Below is a small trained network, with its code and all its weights. Each question gives an input and a target symbol and asks what happens when units are switched off, that is, made to give their printed mean instead of their output.

import numpy as np


def w(rows, s, z=0):
    codes = np.array(rows[::2]) - 128.0
    scale = np.full(codes.shape[1], s)
    scale[-1] = z or s
    return codes * scale


def f(y):
    return y / 2 * (1 + np.tanh(0.7978845608 * (y + 0.044715 * y**3)))


def softmax(a):
    e = np.exp(a - a.max(-1, keepdims=True))
    return e / e.sum(-1, keepdims=True)


def log_softmax(a):
    a = a - a.max(-1, keepdims=True)
    return a - np.log(np.exp(a).sum(-1, keepdims=True))


def net(x, mask):
    ids = ['ΓΩαβδεζηθμξπφ'.index(c) for c in x.split()]
    T = len(ids)
    res = E[ids] + P[:T]
    u = 0
    for l in range(2):
        q, k, v = (res @ M[l].T for M in (Q, K, V))
        z = softmax(np.where(np.tri(T) > 0, q @ k.T / 4**0.5, -1e9)) @ v
        res = res + np.where(mask[u], z, O[l][:, -1]) @ O[l][:, :-1]
        u += 1
        y = f(res @ A[l][:, :-1].T + A[l][:, -1])
        res = res + np.where(mask[u : u + 8], y, B[l][:, -1]) @ B[l][:, :-1]
        u += 8
    return log_softmax(res[-1] @ U[:, :-1].T + U[:, -1])


Q, K, V, O, A, B = {}, {}, {}, {}, {}, {}
E = w([
[157,82,108,163,127,140,169,79,189,190,127,91],'Γ',
[104,118,75,109,133,105,101,64,193,56,162,100],'Ω',
[156,171,89,164,114,216,69,84,112,125,209,62],'α',
[53,114,111,139,105,78,131,135,82,125,66,135],'β',
[187,103,154,131,229,114,113,141,105,89,138,123],'δ',
[176,125,90,176,189,101,134,213,191,48,149,133],'ε',
[170,45,198,94,184,131,146,148,95,115,167,160],'ζ',
[249,121,48,184,129,117,141,180,120,89,81,103],'η',
[86,65,164,187,125,131,156,196,116,100,140,122],'θ',
[133,149,129,166,48,209,100,86,98,94,192,123],'μ',
[168,150,158,76,157,160,151,133,109,130,95,195],'ξ',
[131,116,109,186,169,75,58,179,127,102,121,130],'π',
[109,144,25,110,111,163,55,100,164,140,130,124],'φ',
],0.017)
P = w([
[150,107,93,183,254,184,110,90,37,117,159,223],'0',
[175,95,104,170,180,86,137,127,54,97,179,227],'1',
[154,118,110,159,153,98,145,152,80,103,169,191],'2',
[151,129,122,156,128,103,136,154,100,103,158,171],'3',
[132,137,124,148,110,110,131,163,114,106,154,153],'4',
[128,136,134,149,98,115,127,157,141,109,135,142],'5',
[126,136,141,136,87,118,124,149,142,96,124,123],'6',
[117,135,143,130,82,119,122,147,154,106,118,111],'7',
[106,145,144,121,76,120,115,142,171,96,113,102],'8',
[101,136,143,122,73,136,117,143,190,96,90,90],'9',
[105,135,157,123,65,118,98,129,195,106,74,82],'10',
[108,138,159,115,57,119,97,127,192,97,82,73],'11',
],0.0073)
Q[0] = w([
[86,123,202,33,196,88,186,186,127,224,43,147],'L0H1',
[58,131,91,162,71,85,109,148,111,86,76,140],'L0H1',
[136,2,96,170,156,32,119,200,62,110,187,144],'L0H1',
[159,255,41,100,117,130,82,108,53,88,97,169],'L0H1',
],0.0054)
K[0] = w([
[117,117,169,119,152,132,164,107,5,153,115,166],'L0H1',
[81,121,74,166,102,106,126,143,92,134,104,108],'L0H1',
[137,72,117,179,162,115,106,107,98,114,138,116],'L0H1',
[134,159,86,116,140,119,123,103,147,123,109,155],'L0H1',
],0.011)
V[0] = w([
[130,157,157,42,89,138,163,50,99,166,87,181],'L0H1',
[92,178,167,108,161,99,191,167,84,82,86,171],'L0H1',
[157,255,88,84,124,125,107,80,66,204,48,189],'L0H1',
[69,143,28,206,58,77,122,122,99,152,55,97],'L0H1',
],0.0051)
O[0] = w([
[63,129,58,113,44,90,209,176,143,103,166,181,82],'L0H1',
[147,166,178,140,69,141,83,148,189,110,83,155,252],'L0H1',
[175,201,84,96,69,58,140,155,116,208,122,183,188],'L0H1',
[159,63,79,77,131,253,93,129,71,174,61,146,90],'L0H1',
],0.0061,0.0017)
A[0] = w([
[123,185,158,104,23,180,78,95,121,150,148,85,252],'L0N1',
[120,154,132,70,32,90,133,167,162,125,105,147,60],'L0N2',
[141,141,168,44,254,179,125,87,89,143,90,170,27],'L0N3',
[74,136,77,114,108,163,102,92,117,151,190,148,139],'L0N4',
[101,164,73,144,93,80,96,91,221,96,126,100,223],'L0N5',
[113,109,157,84,93,125,127,133,168,45,141,139,209],'L0N6',
[142,86,181,149,184,138,153,76,188,145,193,42,228],'L0N7',
[114,148,164,125,185,131,107,94,147,93,182,62,133],'L0N8',
],0.0075,0.0019)
B[0] = w([
[101,113,100,142,159,254,138,113,96,135,100,175,198],'L0N1',
[105,224,89,113,97,113,118,132,111,134,121,144,233],'L0N2',
[155,45,164,130,200,109,118,128,113,146,138,143,147],'L0N3',
[168,137,97,75,125,162,151,108,75,86,185,112,149],'L0N4',
[128,73,97,111,196,113,125,84,131,128,121,116,176],'L0N5',
[101,189,145,138,134,97,110,107,115,116,122,161,198],'L0N6',
[114,201,127,130,83,122,127,113,163,168,106,204,252],'L0N7',
[129,184,102,155,114,110,63,137,153,140,134,157,179],'L0N8',
],0.0092,0.004)
Q[1] = w([
[116,178,147,145,121,89,196,132,105,153,91,227],'L1H1',
[109,140,89,126,79,254,81,106,93,119,89,122],'L1H1',
[111,116,156,169,90,191,45,122,172,140,126,161],'L1H1',
[124,111,174,128,141,39,152,210,169,143,56,28],'L1H1',
],0.0069)
K[1] = w([
[99,161,216,36,130,141,170,158,113,143,131,171],'L1H1',
[42,68,74,100,65,109,147,99,120,151,27,44],'L1H1',
[68,104,184,151,139,119,116,108,161,116,97,76],'L1H1',
[190,132,160,216,181,120,144,255,72,66,163,185],'L1H1',
],0.0064)
V[1] = w([
[209,149,14,54,197,59,62,90,179,120,134,157],'L1H1',
[230,69,161,172,136,158,186,138,189,112,105,91],'L1H1',
[253,185,118,128,116,207,141,162,139,41,229,109],'L1H1',
[81,68,126,97,145,112,24,181,39,78,133,79],'L1H1',
],0.0056)
O[1] = w([
[143,79,152,125,125,166,53,135,183,117,133,5,237],'L1H1',
[149,132,127,66,75,104,125,94,138,123,106,148,4],'L1H1',
[76,90,115,92,124,149,71,99,84,145,117,162,116],'L1H1',
[102,182,143,115,148,108,143,122,94,145,124,78,23],'L1H1',
],0.011,0.0041)
A[1] = w([
[52,75,156,108,87,104,123,142,131,139,120,126,179],'L1N1',
[164,112,146,100,124,116,87,153,136,112,74,114,249],'L1N2',
[102,194,130,112,47,75,167,147,138,126,123,159,39],'L1N3',
[123,157,78,144,108,131,126,164,163,91,152,100,115],'L1N4',
[158,116,116,28,30,146,123,72,107,114,142,132,77],'L1N5',
[120,10,146,125,180,134,143,150,92,79,123,151,219],'L1N6',
[112,125,150,128,119,110,151,145,124,111,149,148,145],'L1N7',
[115,129,168,122,124,96,106,161,157,108,112,168,255],'L1N8',
],0.011,0.0036)
B[1] = w([
[254,127,90,170,172,171,168,113,93,107,109,168,135],'L1N1',
[77,228,111,163,125,87,175,189,81,110,83,155,218],'L1N2',
[61,130,161,80,50,56,35,148,202,155,175,79,206],'L1N3',
[157,97,190,113,168,124,176,73,154,57,96,138,178],'L1N4',
[7,179,78,106,61,68,184,206,202,221,162,107,159],'L1N5',
[149,34,154,103,192,175,197,20,118,88,91,166,187],'L1N6',
[127,161,129,111,142,129,86,146,85,120,139,88,150],'L1N7',
[153,156,63,145,158,137,201,162,75,126,96,30,254],'L1N8',
],0.0077,0.0081)
U = w([
[174,62,97,175,63,133,165,103,253,198,158,164,217],'Γ',
[108,95,214,110,117,126,62,45,152,43,144,104,129],'Ω',
[134,125,89,142,150,111,9,128,83,207,181,154,64],'α',
[225,143,73,176,235,164,202,141,22,68,69,158,214],'β',
[126,125,131,97,133,114,134,109,141,125,146,131,43],'δ',
[106,159,203,162,120,167,26,96,129,133,83,220,2],'ε',
[115,109,133,124,133,111,122,110,137,122,147,130,30],'ζ',
[109,120,151,115,151,121,122,114,140,136,146,130,31],'η',
[35,225,119,152,62,43,93,211,125,153,127,60,201],'θ',
[23,120,141,95,161,102,129,68,105,119,162,205,74],'μ',
[131,112,149,111,145,124,111,115,126,143,151,123,25],'ξ',
[121,113,153,115,142,124,124,122,133,143,140,140,39],'π',
[103,95,106,61,176,173,158,149,126,195,167,10,62],'φ',
],0.0057,0.0045)

Each question gives the input, a string of symbols that net reads in full, and the target symbol t.
The units are the heads (4 rows each of Q, K, V and O) and the neurons (one row each of A and B). Each row of codes is followed by its name. A weight is (code - 128) times the scale printed after its matrix; where a second scale follows, it is the last column's (O, A, B and U).
mask holds one flag per unit, layer by layer, with each layer's heads first. A switched-off unit (its flag False) gives its mean, the last column of its rows in O or B, instead of its output. The means were averaged over made-up inputs and are rounded, as every weight is.
A unit's drop is (log p(t) with every unit on - log p(t) with that unit switched off) / (log p(t) with every unit on - log p(t) with every unit switched off).
The circuit of an input: a set's keep is (log p(t) with only the set's units on - log p(t) with every unit switched off) / (log p(t) with every unit on - log p(t) with every unit switched off). Starting from the 12 units with the biggest drops (on a tie, the unit counted first), units are removed one at a time, each time the one whose removal leaves the highest keep (on an exact tie, the one counted first), for as long as the keep stays at least 0.8.
units of the circuit, in order: the units of the circuit, biggest drop first
unit that matters most: the unit with the biggest drop
k most important neurons: the k neurons with the biggest drops, biggest first
k most important neurons of layer l: the k neurons of layer l with the biggest drops, biggest first
input δ ξ Γ μ ξ μ Γ β Γ ξ δ, target θ: units of the circuit, in order -> L1N2, L0N1, L1H1, L0N3
input ζ θ μ β μ ζ, target θ: 2 most important neurons of layer 1 -> L1N8, L1N6
input μ ξ ξ ε α π ξ α, target ε: 3 most important neurons of layer 0 -> L0N7, L0N8, L0N1
input Γ Γ β β α Ω ξ δ ξ μ, target Ω: units of the circuit, in order -> L0N5, L1H1, L1N4
input β Ω β ε ξ μ, target ε: units of the circuit, in order -> L1N8, L0N1
input η μ μ, target μ: 2 most important neurons -> L1N5, L0N1
input Γ φ θ Ω ε π, target β: units of the circuit, in order -> L1N3
input Γ Γ η Γ μ ζ π Ω μ, target Ω: units of the circuit, in order -> L1H1, L0N5, L1N4
input φ ξ β μ π δ ζ Ω ξ α, target Ω: units of the circuit, in order -> L1H1, L1N4, L0N5
input Γ η δ Ω μ δ α β ξ, target β: 3 most important neurons -> L0N3, L0N7, L1N3
input η Γ Γ θ β Γ θ η ε α, target ε: units of the circuit, in order -> L0H1, L0N7, L0N1
input ξ θ μ β ξ ζ ε, target β: 3 most important neurons of layer 1 -> L1N3, L1N8, L1N4
input ξ δ η θ α, target α: 3 most important neurons of layer 0 -> L0N8, L0N4, L0N1
input Γ φ ξ ε η μ φ ξ ξ α, target φ: 2 most important neurons -> L0N4, L0N1
input ξ θ α ξ η β ξ Γ β Γ ξ α, target Γ: 3 most important neurons -> L0N5, L1N5, L0N4
input θ ξ ξ ζ β π β ξ ξ δ φ, target φ: units of the circuit, in order -> L1H1, L0N5
input ξ Ω μ ξ π θ Γ ξ μ, target Γ: 2 most important neurons -> L1N5, L0N7
input ξ ξ π β Ω Γ ξ ζ ξ, target θ: most important neuron -> L1N3
input δ β ξ ξ ζ ξ δ, target θ: 3 most important neurons of layer 1 -> L1N6, L1N2, L1N1
input π ξ ξ ξ μ β ξ α, target β: 2 most important neurons -> L0N1, L1N3
input ξ μ β, target β: unit that matters most -> L0H1
input θ ξ π α, target α: 2 most important neurons -> L0N8, L0N4
input η β π ξ Γ ξ ξ μ ζ, target β: 2 most important neurons -> L0N2, L1N8
input μ φ θ ξ μ, target φ: 2 most important neurons of layer 0 -> L0N4, L0N1
input δ ξ π Ω Γ Γ μ ζ β, target β: 2 most important neurons of layer 1 -> L1N1, L1N3
input β θ β ε μ ζ η μ α ξ, target β: 3 most important neurons -> L0N3, L0N7, L0N8
input ξ Γ ξ μ β ξ ε β μ ξ ξ μ, target β: 2 most important neurons -> L0N1, L1N3
input μ Γ Γ π ξ Γ η β η μ ξ η, target θ: 3 most important neurons -> L1N5, L1N2, L0N1
